In the rows, zero is written as 100.
Each row of numbers stands for one node and depends on some of the facts below. Use the named rows to name the rest.

Facts:
bagras {stepi=b}
betetrom {stepi=b}
bitrar {stepi=a, plugik=sestin, bubam}
brafon {stepi=b, plugik=briklor}
breses {stepi=c}
bridri {stepi=a}
briklor {stepi=a}
brimal {stepi=b, plugik=zigaror, mizak, bubam}
bubam {stepi=b, plugik=briklor, betetrom}
buludan {stepi=b, plugik=bubam}
delum {stepi=a, plugik=foskar}
detron {stepi=a}
dinin {stepi=c, plugik=delum}
dison {stepi=b}
ditadra {stepi=a}
dotru {stepi=c}
dragrun {stepi=b}
drokluk {stepi=b, plugik=klufil}
drolu {stepi=a, plugik=zezil}
drustazur {stepi=b, plugik=klufil}
drusti {stepi=c, plugik=bagras}
duvam {stepi=b, plugik=tradrik, kasum}
fafil {stepi=b, plugik=pures, kasum}
fegus {stepi=c, plugik=tatru, brimal}
fesor {stepi=a, plugik=retruk, laki}
fimom {stepi=b}
foskar {stepi=a}
fuflik {stepi=a}
fustok {stepi=a, plugik=kasum}
gidras {stepi=b, plugik=breses}
gonen {stepi=a, plugik=gresken}
gredel {stepi=b, plugik=skagi, brimal, nisken, tinilal}
gresken {stepi=a, plugik=triflir}
griligor {stepi=b}
griskes {stepi=a, plugik=mizak, griligor}
gruzo {stepi=c, plugik=klufil, nepobik}
kasum {stepi=a}
klebok {stepi=c, plugik=pleve, dison, delum}
klesik {stepi=c}
klisten {stepi=a, plugik=sestin, betetrom}
klufil {stepi=c, plugik=kasum}
klusten {stepi=a, plugik=lafi}
klusto {stepi=b, plugik=tupasek, nepobik, fegus}
kobrer {stepi=b}
kugregre {stepi=a, plugik=bridri}
lafa {stepi=a, plugik=retruk, tinilal}
lafi {stepi=b}
laki {stepi=b, plugik=bubam, griligor, kasum}
ligrir {stepi=c}
linim {stepi=b, plugik=drokluk}
ludrum {stepi=a, plugik=foskar, plebasto, betetrom}
maskek {stepi=b, plugik=laki}
mepla {stepi=c, plugik=zezil}
mizak {stepi=a, plugik=dison}
mudrer {stepi=c, plugik=rogu}
nanatrak {stepi=b}
nazul {stepi=b, plugik=tritrin}
nepobik {stepi=a}
nisken {stepi=b, plugik=laki}
nogus {stepi=a, plugik=brafon, griligor}
nupo {stepi=a, plugik=rogu, duvam}
plebasto {stepi=a}
pleruta {stepi=a, plugik=zigaror}
pleve {stepi=c, plugik=fimom}
pludaplem {stepi=a, plugik=klesik, buludan}
plugek {stepi=a, plugik=rogu}
posodra {stepi=a, plugik=bridri, trodruru, duvam}
pupum {stepi=b, plugik=gresken}
pures {stepi=b, plugik=brafon, pupum}
redem {stepi=a}
reflotran {stepi=c, plugik=tupasek, ligrir, redem}
retruk {stepi=a, plugik=rogu}
riski {stepi=b, plugik=foskar, klufil}
rogu {stepi=a}
runo {stepi=a, plugik=somo}
sabruk {stepi=c, plugik=trebal, kobrer}
sazom {stepi=a, plugik=fegus}
sebuk {stepi=b, plugik=tatru, mudrer}
sestin {stepi=b, plugik=rogu}
siziles {stepi=c, plugik=gresken, breses, sebuk}
skagi {stepi=a, plugik=tatal, dison, delum}
skales {stepi=b, plugik=skofluskim, lafi}
skobrigam {stepi=c}
skofluskim {stepi=a, plugik=tatru}
somo {stepi=c}
tatal {stepi=c}
tatru {stepi=b, plugik=rogu}
tenek {stepi=a, plugik=tradrik, fuflik}
tinilal {stepi=b}
tofle {stepi=a, plugik=betetrom}
tradrik {stepi=a, plugik=detron}
trebal {stepi=a, plugik=brafon, mizak, kasum}
triflir {stepi=c}
tritrin {stepi=a}
trodruru {stepi=a, plugik=skobrigam}
tudok {stepi=b, plugik=fegus}
tupasek {stepi=a, plugik=sestin, nanatrak}
zalos {stepi=a, plugik=brafon, mudrer}
zezil {stepi=a, plugik=lafi, dison}
zigaror {stepi=c, plugik=tatru, kobrer}
zise {stepi=a, plugik=fesor}

Known rows:
drolu: [107 87 91 107 106 89 98 73 98 107 95 96 102 94 132 103 103 107 94 109 106 113 104 117 129 95 101 107 102 85]
somo: [69 88 155 135 137 81 75 130 93 106 117 78 60 102 53 68 115 83 112 107 117 108 116 104 71 121 148 96 136 147]
pupum: [102 107 100 102 101 99 102 97 96 98 119 96 115 96 90 106 98 110 116 93 109 103 98 95 80 94 85 99 94 110]
gidras: [118 102 102 108 108 95 113 98 109 104 116 94 96 87 119 105 93 122 122 78 126 101 107 90 76 81 81 98 92 104]
skofluskim: [105 90 91 99 100 95 97 90 85 106 95 98 96 93 113 105 96 104 94 100 105 105 98 101 111 100 98 108 103 90]
nanatrak: [88 102 100 89 99 92 95 102 99 104 112 111 104 114 61 99 94 108 94 99 103 99 91 82 91 117 84 110 97 99]
detron: [85 101 99 94 82 122 90 107 70 92 99 99 110 73 72 107 92 100 94 106 79 95 100 99 104 107 100 93 108 109]
zise: [109 92 102 104 92 103 107 100 109 100 93 95 92 103 123 109 98 105 95 95 92 101 94 109 109 97 101 108 105 94]
ligrir: [103 89 107 79 104 99 98 126 94 112 81 120 81 115 66 82 91 104 96 90 124 85 103 83 92 126 91 115 99 83]
fustok: [102 99 117 104 92 113 101 93 104 94 100 92 107 99 114 108 97 105 103 106 81 106 96 109 106 103 95 110 106 98]
klusten: [94 94 106 104 107 99 94 68 96 102 106 91 116 97 125 99 104 104 104 121 99 117 102 116 126 104 93 111 102 90]
trodruru: [81 106 102 91 103 124 94 106 105 93 89 103 96 60 97 100 94 99 100 110 82 97 115 97 115 101 97 95 100 100]
lafi: [87 106 73 95 117 79 92 83 92 107 109 113 112 94 89 96 109 92 99 112 114 111 102 96 107 92 95 96 87 101]
gonen: [111 103 120 105 100 109 102 96 88 96 111 83 109 84 129 106 87 104 127 94 99 110 103 96 84 97 83 117 103 104]
pleruta: [103 99 113 102 95 108 99 92 102 96 103 91 108 105 116 104 97 105 105 105 85 109 96 108 104 103 93 113 106 93]
zigaror: [110 100 115 94 97 102 98 101 88 95 94 102 114 109 87 93 106 100 112 105 110 95 104 110 93 105 99 98 102 102]
tinilal: [92 105 88 96 96 90 95 95 89 100 114 103 115 106 69 108 103 103 95 102 100 102 92 95 94 104 94 95 96 107]

Which node is each row?
No name comes twice in this set of rows, the named rows included.
[91 93 101 85 101 121 94 119 82 98 76 113 97 63 62 94 98 120 97 102 120 76 128 102 105 103 104 69 104 103] => skobrigam
[97 94 63 99 102 73 89 88 79 112 109 111 109 101 78 106 117 101 84 104 119 103 96 103 111 94 104 85 95 104] => fimom
[114 88 100 99 114 92 103 84 101 104 86 103 111 104 119 91 113 112 106 110 129 102 115 123 120 94 104 90 97 88] => mepla
[82 108 93 90 89 121 92 117 85 93 90 102 97 65 80 107 97 87 93 102 77 93 99 93 100 97 106 88 103 110] => fuflik
[91 108 74 95 111 79 94 95 95 104 108 112 111 99 84 98 109 88 95 107 105 106 96 92 100 94 99 92 89 106] => dison
[87 93 154 127 128 96 93 112 118 98 106 81 78 108 90 79 111 97 115 108 113 106 117 114 87 111 127 98 122 127] => drusti
[66 97 122 125 122 78 82 113 101 105 129 87 78 99 56 91 106 96 100 104 108 110 107 92 82 113 124 96 117 136] => bagras
[101 91 102 96 95 101 99 110 100 109 92 107 81 101 103 102 88 102 91 92 95 101 96 91 104 112 95 118 104 84] => tupasek
[106 109 98 98 103 103 97 106 88 99 103 93 98 79 124 101 91 83 119 91 97 106 98 88 81 92 90 114 95 104] => gresken
[74 79 152 147 135 85 87 126 127 109 117 68 36 97 102 82 107 91 99 101 103 122 110 107 91 109 147 111 140 133] => runo
[114 100 85 104 85 91 109 108 107 100 106 104 99 116 85 114 108 105 86 86 97 97 84 100 91 90 107 86 98 109] => buludan
[59 115 61 125 84 138 102 76 17 120 133 73 94 131 145 55 56 90 78 96 89 21 144 53 119 120 139 56 92 71] => tritrin

The same nodes again, as new rows of numbers:
Some rows with their names:
tenek: [108 116 101 88 82 94 80 111 125 103 100 110 102 92 111 99 96 110 89 87 102 87 86 98 128 104 87 90 105]
delum: [112 103 101 56 83 77 92 105 150 112 86 134 75 106 69 82 80 120 98 88 101 81 92 84 123 106 108 99 82]
gonen: [110 108 99 100 81 85 79 111 129 92 94 103 109 119 122 94 92 123 90 92 110 97 82 89 150 105 94 87 104]
plebasto: [108 123 104 69 87 94 80 121 119 108 100 102 101 86 81 97 114 128 89 90 91 89 86 97 126 110 80 97 103]
fustok: [102 115 95 102 79 104 87 111 90 103 99 124 97 80 122 102 90 99 84 83 121 82 86 106 118 105 68 84 100]
gresken: [109 107 94 105 78 80 77 112 130 88 93 103 110 130 127 92 92 129 92 94 115 99 79 89 156 106 91 87 104]
detron: [108 123 100 74 87 97 81 120 123 106 101 100 105 87 84 96 112 121 91 88 96 89 83 98 126 108 77 95 106]
kugregre: [109 116 102 82 83 95 78 111 122 105 100 106 102 91 107 98 98 114 88 88 95 88 87 94 131 108 93 92 102]
skales: [103 105 109 106 99 87 62 109 115 109 100 73 119 95 110 108 123 106 99 83 99 72 82 81 123 108 118 57 98]
tudok: [106 117 112 92 99 75 62 112 107 99 93 82 121 96 112 95 113 102 103 77 94 85 84 80 123 112 111 59 92]
klesik: [112 117 91 82 86 89 108 118 82 105 92 72 97 79 69 98 123 112 107 85 83 90 77 107 128 110 95 70 100]
dotru: [111 112 91 81 83 89 107 117 87 106 91 75 94 77 71 99 124 109 107 85 85 92 76 107 127 110 96 68 100]
mepla: [111 104 88 102 83 100 103 104 104 112 96 74 93 84 100 114 119 98 105 85 85 88 77 98 133 99 127 58 104]
dinin: [113 101 87 79 81 79 112 106 114 107 82 94 81 91 75 91 94 100 112 84 93 86 80 96 125 104 120 71 87]
sabruk: [108 114 93 93 78 89 100 111 79 102 90 76 90 78 92 98 103 94 109 83 86 93 81 104 128 107 109 64 95]
skobrigam: [111 116 91 84 85 91 106 118 86 106 91 72 95 81 69 98 125 112 108 85 83 92 76 107 128 110 94 70 100]
fegus: [113 127 102 73 80 89 77 108 105 98 94 67 103 79 108 89 95 73 115 73 64 118 87 103 133 113 114 61 96]

Rows to name:
No name comes twice in this set of rows, the named rows included.
[113 105 89 106 76 78 101 110 88 94 87 76 97 107 103 96 103 108 109 87 94 98 75 98 147 108 108 61 99] => siziles
[97 106 104 117 90 81 78 113 72 99 92 98 110 87 116 103 108 101 96 81 126 65 82 91 112 108 79 54 92] => fafil
[104 136 114 104 102 41 89 104 69 98 96 73 126 57 116 107 105 120 85 89 66 64 87 85 113 88 106 68 83] => bubam
[108 115 97 93 84 91 82 112 134 102 99 115 106 92 112 97 94 111 89 85 106 91 84 98 127 101 80 91 106] => tradrik
[90 113 118 102 83 69 68 111 38 106 94 56 105 79 98 103 104 110 96 96 95 66 88 83 124 107 104 56 77] => brafon
[115 124 98 87 102 97 70 115 80 93 80 83 134 82 113 108 107 111 84 83 120 55 80 89 117 132 140 77 82] => nisken
[112 121 99 92 99 93 72 114 80 96 83 83 131 84 112 106 110 111 87 84 116 57 80 87 117 126 132 73 84] => maskek
[107 113 107 88 98 78 70 112 104 102 89 83 120 92 100 97 106 106 99 82 105 71 83 82 117 114 115 68 88] => gredel
[111 94 84 83 83 90 112 104 127 114 88 87 78 92 70 97 93 97 112 84 97 83 78 95 123 97 126 70 90] => klebok
[111 113 90 79 84 90 108 118 90 108 91 76 92 81 65 96 120 111 109 85 87 90 76 105 127 108 98 71 99] => tatal
[103 111 105 95 103 92 67 118 109 113 100 69 118 93 86 111 140 118 98 85 100 71 79 82 119 107 105 62 104] => lafi
[107 94 95 64 88 98 83 105 171 118 95 112 83 100 79 91 77 108 96 88 111 82 87 84 117 95 116 98 92] => skagi
[113 104 115 105 55 80 108 105 139 108 92 72 92 71 106 93 102 85 121 92 81 69 77 112 120 132 109 58 106] => mudrer
[114 123 108 90 86 80 88 106 136 104 102 110 110 82 121 102 101 118 85 89 78 87 86 94 130 101 96 91 108] => tupasek
[98 114 110 86 68 98 70 110 88 107 98 86 94 89 105 100 86 105 88 96 96 85 92 94 133 112 96 83 94] => zalos

The same nodes again, as new rows of numbers:
Named rows:
delum: [102 105 112 102 96 100 91 46 82 58 96 150 79 106 118 134 79 112 129 90 66 123 121 93 71 93 53]
mepla: [100 86 116 103 116 77 78 64 108 81 128 85 121 107 96 89 100 82 73 129 84 80 111 81 103 116 81]
drusti: [105 106 111 113 113 86 99 77 83 84 128 99 104 105 106 91 89 100 81 121 77 83 113 84 104 128 88]
pupum: [73 152 110 109 74 113 84 129 106 112 96 111 160 103 128 45 86 94 96 130 60 113 86 91 82 121 95]
tofle: [81 98 97 85 85 80 118 75 67 99 98 107 93 97 106 122 92 109 93 124 95 87 129 97 81 98 101]
betetrom: [99 95 101 93 60 97 118 78 85 104 113 116 110 104 100 89 82 113 74 130 85 103 130 102 100 114 130]
laki: [81 95 74 117 111 90 44 89 63 119 147 101 148 150 136 99 69 82 107 113 73 110 116 98 126 99 162]
nisken: [87 81 87 130 124 114 48 94 61 110 133 117 122 145 110 76 59 64 120 126 53 116 108 87 123 100 122]
somo: [109 108 115 119 115 93 103 73 86 87 128 96 97 104 96 89 91 106 78 122 80 80 119 86 111 130 92]
tritrin: [93 99 111 111 92 110 123 74 75 89 106 93 93 101 88 110 95 107 112 115 99 89 116 89 109 97 88]
buludan: [81 81 75 80 76 74 84 100 81 107 120 105 129 110 124 95 75 100 77 129 78 99 126 111 93 114 138]
detron: [93 104 109 114 92 112 120 74 77 89 110 91 93 99 89 109 92 111 105 111 101 84 122 91 112 97 92]
fuflik: [94 100 107 112 94 110 122 74 76 89 108 95 95 102 88 110 94 109 110 114 99 86 119 90 107 97 91]
skales: [98 72 109 101 73 107 106 93 117 82 122 96 132 108 92 70 90 85 89 129 90 103 107 94 113 104 105]
sebuk: [102 81 99 94 88 94 137 159 100 66 126 104 118 95 119 65 85 100 121 112 76 97 84 97 117 121 92]
trebal: [99 136 102 93 87 61 120 80 93 91 135 81 143 112 117 138 110 114 142 82 109 91 94 88 113 98 129]
lafa: [87 94 107 111 113 101 102 85 70 91 106 107 97 106 100 110 88 93 124 116 86 90 109 85 108 89 92]

Name these rows:
No name comes twice in this set of rows, the named rows included.
[94 81 114 103 75 104 112 89 95 88 121 121 122 117 115 77 92 96 89 128 81 121 109 84 102 108 109] => linim
[84 74 92 108 102 101 126 114 74 68 109 85 91 101 111 104 93 102 118 108 91 84 111 96 95 105 65] => sazom
[101 78 86 103 120 76 124 148 88 50 136 78 92 93 124 79 89 105 107 105 73 72 98 99 107 148 57] => zigaror
[95 58 80 106 127 81 125 167 82 41 137 72 90 94 129 77 88 101 104 106 73 70 99 105 99 151 45] => fegus
[86 135 109 117 115 94 83 105 91 92 112 97 123 102 119 68 93 96 82 127 62 82 97 85 90 137 70] => siziles
[90 103 124 122 123 79 96 62 86 83 161 107 141 151 169 106 126 111 63 98 110 106 109 76 96 105 116] => klufil
[100 122 114 119 112 98 89 77 86 92 120 95 109 103 102 78 93 105 75 124 73 80 115 86 105 130 86] => triflir
[78 88 95 132 149 105 53 87 42 106 114 114 98 137 100 107 69 61 144 123 64 93 105 74 121 78 89] => fesor
[102 112 100 113 80 123 80 87 98 98 147 91 157 119 140 89 92 130 78 86 114 104 122 109 133 92 158] => duvam
[84 112 100 113 100 99 94 78 80 93 134 82 132 124 135 126 107 118 107 83 121 88 115 94 115 80 127] => fustok
[91 104 99 97 99 80 105 80 86 86 116 91 113 106 97 124 92 97 130 104 91 90 105 90 105 95 96] => griskes
[88 63 88 98 107 96 143 157 82 51 115 79 92 88 114 97 95 97 137 102 92 76 91 96 106 107 57] => skofluskim

The same nodes again, as new rows of numbers:
Named rows:
drustazur: [111 107 84 90 85 103 84 100 117 64 88 98 120 101]
nanatrak: [105 89 106 88 106 92 97 28 114 83 86 100 111 107]
trebal: [90 110 108 88 92 112 105 147 100 100 112 120 112 90]
tritrin: [86 114 103 122 118 84 110 115 94 123 102 123 124 102]
brafon: [126 101 143 98 113 93 107 94 119 91 89 85 99 89]
rogu: [81 91 130 75 118 101 138 79 83 122 98 103 112 96]
lafa: [80 93 88 96 99 113 101 118 101 109 107 115 92 86]
sebuk: [111 92 115 123 65 109 84 52 122 101 86 77 93 98]
tatru: [119 88 128 101 81 102 101 32 101 92 86 86 97 96]
plebasto: [73 103 91 116 106 91 130 114 91 103 104 95 111 91]
zigaror: [122 94 113 70 84 103 93 76 96 98 112 95 74 116]
delum: [88 103 86 138 89 92 127 126 74 93 111 96 112 88]
buludan: [113 89 112 106 132 92 98 78 131 87 87 90 91 90]
betetrom: [109 84 121 113 134 81 121 63 112 87 82 70 99 91]
dison: [134 89 118 147 107 85 112 77 79 77 95 87 97 85]
riski: [108 101 74 107 76 102 85 101 115 67 91 88 106 95]
drolu: [94 103 80 147 71 106 97 114 73 102 119 117 107 94]

Which node is each row?
No name comes twice in this set of rows, the named rows included.
[120 107 122 108 83 100 89 100 126 91 85 82 100 95] => pures
[119 89 92 139 58 111 63 54 100 86 95 96 88 98] => skales
[116 99 113 76 133 84 111 99 106 108 106 87 75 115] => klesik
[96 101 120 105 103 96 125 125 83 99 119 117 114 86] => mizak
[83 119 103 130 45 108 103 119 108 126 103 88 110 100] => gonen
[115 101 108 140 57 104 79 71 122 103 80 69 92 102] => gidras
[79 108 105 75 85 100 129 88 86 93 108 124 139 109] => nepobik
[70 104 65 106 82 105 108 136 106 94 109 98 103 91] => ludrum
[82 108 94 108 106 89 145 124 79 91 110 95 118 90] => foskar
[82 109 92 74 113 112 107 158 97 101 106 118 115 94] => fustok
[70 93 98 84 92 114 101 98 99 121 98 110 101 96] => plugek
[89 103 133 88 126 94 137 121 100 113 110 108 108 87] => briklor
[105 109 72 47 73 108 81 100 99 79 109 105 95 128] => gruzo

